Below are the code and all the weights of a small trained network. Each question names an input and a class and asks about switching units off, where a switched-off unit gives its printed mean instead of its output.

import numpy as np


def w(rows, s, z=0):
    codes = np.array(rows[::2]) - 128.0
    scale = np.full(codes.shape[1], s)
    scale[-1] = z or s
    return codes * scale


def norm(h):
    return h / np.sqrt((h * h).mean(-1, keepdims=True) + 1e-5)


def f(y):
    return np.maximum(y, 0)


def log_softmax(a):
    a = a - a.max(-1, keepdims=True)
    return a - np.log(np.exp(a).sum(-1, keepdims=True))


def net(x, mask):
    res = np.array(x, float).reshape(1, 3) / 4 @ E
    u = 0
    for l in range(2):
        y = f(norm(res) @ A[l][:, :-1].T + A[l][:, -1])
        res = res + np.where(mask[u : u + 16], y, B[l][:, -1]) @ B[l][:, :-1]
        u += 16
    return log_softmax(norm(res)[-1] @ U[:, :-1].T + U[:, -1])


A, B = {}, {}
E = w([
[196,206,135,126],'x0',
[12,185,96,139],'x1',
[109,210,205,171],'x2',
],0.011)
A[0] = w([
[108,222,101,170,126],'0.n1',
[168,158,129,188,124],'0.n2',
[23,93,137,207,53],'0.n3',
[180,193,142,116,155],'0.n4',
[56,128,133,109,118],'0.n5',
[97,177,133,61,69],'0.n6',
[72,73,138,100,121],'0.n7',
[193,179,194,168,172],'0.n8',
[125,51,91,144,165],'0.n9',
[150,127,4,150,141],'0.n10',
[80,99,173,140,53],'0.n11',
[98,102,104,93,159],'0.n12',
[134,134,116,113,128],'0.n13',
[113,132,134,55,95],'0.n14',
[109,68,99,74,133],'0.n15',
[46,93,168,84,253],'0.n16',
],0.012,0.0032)
B[0] = w([
[107,114,108,67,235],'0.n1',
[191,170,107,74,173],'0.n2',
[45,96,181,225,239],'0.n3',
[145,129,84,28,203],'0.n4',
[153,97,143,218,207],'0.n5',
[85,142,33,102,169],'0.n6',
[143,211,121,122,205],'0.n7',
[131,95,140,103,235],'0.n8',
[172,174,149,174,220],'0.n9',
[115,190,114,141,216],'0.n10',
[74,253,73,169,172],'0.n11',
[164,169,160,149,192],'0.n12',
[33,191,91,131,141],'0.n13',
[137,137,128,125,141],'0.n14',
[113,167,86,217,214],'0.n15',
[249,142,223,156,254],'0.n16',
],0.0066,0.0064)
A[1] = w([
[166,127,137,115,143],'1.n1',
[172,91,15,172,137],'1.n2',
[180,110,174,158,93],'1.n3',
[141,159,147,142,153],'1.n4',
[105,195,37,12,149],'1.n5',
[181,105,193,143,73],'1.n6',
[119,162,207,160,219],'1.n7',
[168,84,208,155,91],'1.n8',
[126,158,192,68,84],'1.n9',
[148,156,125,71,91],'1.n10',
[72,179,108,220,120],'1.n11',
[188,32,125,224,255],'1.n12',
[155,136,97,132,101],'1.n13',
[188,212,157,158,161],'1.n14',
[140,28,133,73,92],'1.n15',
[132,49,64,56,134],'1.n16',
],0.011,0.0022)
B[1] = w([
[122,132,169,187,162],'1.n1',
[139,174,160,134,195],'1.n2',
[90,80,97,156,181],'1.n3',
[167,126,108,129,172],'1.n4',
[98,26,138,91,224],'1.n5',
[96,112,157,80,179],'1.n6',
[168,140,122,108,221],'1.n7',
[82,97,114,109,184],'1.n8',
[144,254,155,146,165],'1.n9',
[113,131,168,142,167],'1.n10',
[140,126,173,128,254],'1.n11',
[63,139,128,100,234],'1.n12',
[177,154,67,137,153],'1.n13',
[109,49,108,78,235],'1.n14',
[69,118,134,171,150],'1.n15',
[161,175,79,191,156],'1.n16',
],0.007,0.0079)
U = w([
[61,132,172,245,205],'0',
[176,147,43,202,37],'1',
[55,127,73,85,86],'2',
[125,142,170,95,63],'3',
[104,8,154,159,25],'4',
[194,94,104,87,251],'5',
],0.017,0.0018)

Each question gives the input, the list of numbers given to net, and the class t.
The units are the neurons (one row each of A and B). Each row of codes is followed by its name. A weight is (code - 128) times the scale printed after its matrix; where a second scale follows, it is the last column's (A, B and U).
mask holds one flag per neuron, layer by layer. A switched-off neuron (its flag False) gives its mean, the last column of its row in B, instead of its output. The means were averaged over made-up inputs and are rounded, as every weight is.
A unit's drop is (log p(t) with every unit on - log p(t) with that unit switched off) / (log p(t) with every unit on - log p(t) with every unit switched off).
The circuit of an input: a set's keep is (log p(t) with only the set's units on - log p(t) with every unit switched off) / (log p(t) with every unit on - log p(t) with every unit switched off). Starting from the 12 units with the biggest drops (on a tie, the unit counted first), units are removed one at a time, each time the one whose removal leaves the highest keep (on an exact tie, the one counted first), for as long as the keep stays at least 0.8.
units of the circuit, in order: the units of the circuit, biggest drop first
unit that matters most: the unit with the biggest drop
top k neurons: the k neurons with the biggest drops, biggest first
k most important neurons of layer l: the k neurons of layer l with the biggest drops, biggest first
drop of u: that unit's drop, to one decimal
input [0,-6,-2], class 4: top 3 neurons -> 1.n15, 1.n12, 0.n7
input [2,-1,-4], class 1: 3 most important neurons of layer 0 -> 0.n15, 0.n1, 0.n4
input [3,6,4], class 2: units of the circuit, in order -> 0.n1, 0.n6, 0.n9
input [-8,-4,-1], class 0: units of the circuit, in order -> 0.n15, 1.n5, 0.n9
input [4,2,2], class 2: units of the circuit, in order -> 0.n16, 0.n1
input [-5,-4,7], class 3: units of the circuit, in order -> 1.n7, 0.n15
input [2,-3,8], class 3: unit that matters most -> 1.n9
input [-2,-1,-4], class 1: 2 most important neurons of layer 0 -> 0.n15, 0.n3
input [3,-4,4], class 5: top 2 neurons -> 0.n3, 0.n2
input [-2,-6,-7], class 1: 2 most important neurons of layer 0 -> 0.n16, 0.n3
input [3,-1,-5], class 1: 2 most important neurons of layer 0 -> 0.n15, 0.n1
input [-5,-6,8], class 3: 2 most important neurons of layer 1 -> 1.n9, 1.n5
input [7,4,8], class 3: drop of 1.n12 -> 0.1
input [8,0,3], class 5: drop of 0.n14 -> 0.0
input [-1,0,-4], class 1: drop of 0.n15 -> 0.1
input [1,1,-2], class 1: unit that matters most -> 0.n3
